Below is a small trained network, with its code and all its weights. Each question gives an input and a class and asks what happens when units are switched off, that is, made to give their printed mean instead of their output.

import numpy as np


def w(rows, s, z=0):
    codes = np.array(rows[::2]) - 128.0
    scale = np.full(codes.shape[1], s)
    scale[-1] = z or s
    return codes * scale


def f(y):
    return np.maximum(y, 0)


def log_softmax(a):
    a = a - a.max(-1, keepdims=True)
    return a - np.log(np.exp(a).sum(-1, keepdims=True))


def net(x, mask):
    res = np.array(x, float).reshape(1, 5) / 4 @ E
    y = f(res @ A[0][:, :-1].T + A[0][:, -1])
    res = res + np.where(mask, y, B[0][:, -1]) @ B[0][:, :-1]
    return log_softmax(res[-1] @ U[:, :-1].T + U[:, -1])


A, B = {}, {}
E = w([
[240,211,224],'x0',
[141,54,161],'x1',
[11,75,254],'x2',
[72,58,217],'x3',
[95,56,58],'x4',
],0.0056)
A[0] = w([
[136,229,172,136],'neuron 1',
[131,139,209,123],'neuron 2',
[116,179,199,138],'neuron 3',
[135,113,203,64],'neuron 4',
[105,94,129,248],'neuron 5',
[92,169,41,114],'neuron 6',
[115,250,105,103],'neuron 7',
[24,112,128,177],'neuron 8',
[80,169,78,231],'neuron 9',
[105,116,88,101],'neuron 10',
],0.013,0.011)
B[0] = w([
[232,123,159,191],'neuron 1',
[250,129,116,172],'neuron 2',
[227,87,208,179],'neuron 3',
[166,79,165,147],'neuron 4',
[160,212,141,251],'neuron 5',
[247,92,145,177],'neuron 6',
[254,26,156,177],'neuron 7',
[61,145,203,223],'neuron 8',
[164,172,211,236],'neuron 9',
[133,20,113,146],'neuron 10',
],0.0088,0.011)
U = w([
[48,32,50,45],'0',
[202,2,121,89],'1',
[156,178,125,253],'2',
],0.0077,0.006)

Each question gives the input, the list of numbers given to net, and the class t.
The units are the neurons (one row each of A and B). Each row of codes is followed by its name. A weight is (code - 128) times the scale printed after its matrix; where a second scale follows, it is the last column's (A, B and U).
mask holds one flag per neuron, in row order. A switched-off neuron (its flag False) gives its mean, the last column of its row in B, instead of its output. The means were averaged over made-up inputs and are rounded, as every weight is.
A unit's drop is (log p(t) with every unit on - log p(t) with that unit switched off) / (log p(t) with every unit on - log p(t) with every unit switched off).
The circuit of an input: a set's keep is (log p(t) with only the set's units on - log p(t) with every unit switched off) / (log p(t) with every unit on - log p(t) with every unit switched off). Starting from all 10 units, units are removed one at a time, each time the one whose removal leaves the highest keep (on an exact tie, the one counted first), for as long as the keep stays at least 0.8.
circuit, biggest first: the units of the circuit, biggest drop first
most important unit: the unit with the biggest drop
top k neurons: the k neurons with the biggest drops, biggest first
drop of u: that unit's drop, to one decimal
input [-1,-4,-5,0,-7], class 1: most important unit -> neuron 7
input [-3,3,6,7,1], class 2: circuit, biggest first -> neuron 5; neuron 8
input [-2,7,1,8,-1], class 2: circuit, biggest first -> neuron 5; neuron 7
input [3,-6,-5,5,-8], class 1: circuit, biggest first -> neuron 7; neuron 5
input [6,6,2,3,-7], class 1: circuit, biggest first -> neuron 3; neuron 4
input [-4,-1,-8,-7,-2], class 1: top 2 neurons -> neuron 7; neuron 6
input [-1,-1,-4,-6,-8], class 1: top 2 neurons -> neuron 7; neuron 5
input [6,-4,-3,-4,-6], class 1: drop of neuron 6 -> 0.0
input [7,-7,0,-1,-6], class 1: drop of neuron 7 -> 0.1
input [-5,-5,-2,8,8], class 2: drop of neuron 5 -> 0.3
